Below is a small trained network, with its code and all its weights. Each question gives an input and a class and asks what happens when units are switched off, that is, made to give their printed mean instead of their output.

import numpy as np


def w(rows, s, z=0):
    codes = np.array(rows[::2]) - 128.0
    scale = np.full(codes.shape[1], s)
    scale[-1] = z or s
    return codes * scale


def f(y):
    return y / 2 * (1 + np.tanh(0.7978845608 * (y + 0.044715 * y**3)))


def log_softmax(a):
    a = a - a.max(-1, keepdims=True)
    return a - np.log(np.exp(a).sum(-1, keepdims=True))


def net(x, mask):
    res = np.array(x, float).reshape(1, 6) / 4 @ E
    y = f(res @ A[0][:, :-1].T + A[0][:, -1])
    res = res + np.where(mask, y, B[0][:, -1]) @ B[0][:, :-1]
    return log_softmax(res[-1] @ U[:, :-1].T + U[:, -1])


A, B = {}, {}
E = w([
[103,170,137,217,245,134],'x0',
[211,176,182,89,187,104],'x1',
[7,214,216,13,200,201],'x2',
[68,138,106,129,109,143],'x3',
[49,75,32,185,254,116],'x4',
[96,79,202,86,240,11],'x5',
],0.0081)
A[0] = w([
[175,102,154,106,35,94,174],'n1',
[148,99,72,251,119,112,253],'n2',
[186,135,155,142,178,121,102],'n3',
[129,112,95,179,143,111,74],'n4',
[95,85,105,138,200,78,251],'n5',
[136,92,180,118,83,140,64],'n6',
[124,80,13,133,106,163,170],'n7',
],0.015,0.006)
B[0] = w([
[111,114,145,234,87,48,204],'n1',
[70,150,119,136,55,112,251],'n2',
[131,203,173,52,165,156,166],'n3',
[182,117,153,200,81,122,164],'n4',
[53,96,150,165,143,42,213],'n5',
[134,117,133,89,65,102,149],'n6',
[82,187,4,13,66,153,208],'n7',
],0.011,0.02)
U = w([
[101,115,177,176,219,101,188],'0',
[104,133,116,157,50,109,232],'1',
[228,51,51,158,166,175,8],'2',
[152,59,56,147,185,130,8],'3',
[210,163,170,134,120,115,78],'4',
[90,188,110,83,126,255,189],'5',
[214,94,47,166,176,170,1],'6',
],0.011,0.0054)

Each question gives the input, the list of numbers given to net, and the class t.
The units are the neurons (one row each of A and B). Each row of codes is followed by its name. A weight is (code - 128) times the scale printed after its matrix; where a second scale follows, it is the last column's (A, B and U).
mask holds one flag per neuron, in row order. A switched-off neuron (its flag False) gives its mean, the last column of its row in B, instead of its output. The means were averaged over made-up inputs and are rounded, as every weight is.
A unit's drop is (log p(t) with every unit on - log p(t) with that unit switched off) / (log p(t) with every unit on - log p(t) with every unit switched off).
The circuit of an input: a set's keep is (log p(t) with only the set's units on - log p(t) with every unit switched off) / (log p(t) with every unit on - log p(t) with every unit switched off). Starting from all 7 units, units are removed one at a time, each time the one whose removal leaves the highest keep (on an exact tie, the one counted first), for as long as the keep stays at least 0.8.
circuit, biggest first: the units of the circuit, biggest drop first
unit that matters most: the unit with the biggest drop
k most important neurons: the k neurons with the biggest drops, biggest first
drop when u is switched off: that unit's drop, to one decimal
input [6,8,1,-1,0,-2], class 4: circuit, biggest first : n7, n3
input [5,3,6,6,-3,4], class 0: circuit, biggest first : n7
input [5,6,-3,6,-5,0], class 4: circuit, biggest first : n7, n5, n2
input [2,7,2,2,-7,2], class 4: circuit, biggest first : n5, n2
input [2,8,-5,-3,-6,-1], class 4: circuit, biggest first : n3, n7
input [3,-5,1,0,-8,8], class 0: circuit, biggest first : n7, n2
input [4,3,-7,-4,1,8], class 0: 3 most important neurons : n7, n5, n3
input [-6,-1,2,4,2,-1], class 5: circuit, biggest first : n5, n2
input [1,-3,5,-4,-6,-2], class 4: 3 most important neurons : n2, n7, n5
input [1,0,7,2,1,-5], class 5: 2 most important neurons : n5, n1
input [-4,-7,6,-8,0,1], class 5: 4 most important neurons : n1, n5, n2, n4
input [0,8,2,-8,-3,3], class 4: 3 most important neurons : n7, n5, n3
input [-2,-3,1,2,1,-6], class 5: drop when n7 is switched off : 0.1
input [-7,5,6,-4,-2,4], class 4: drop when n5 is switched off : 0.3
input [7,2,5,2,-5,-8], class 5: drop when n1 is switched off : 0.3
input [4,-2,3,-3,8,1], class 0: unit that matters most : n5
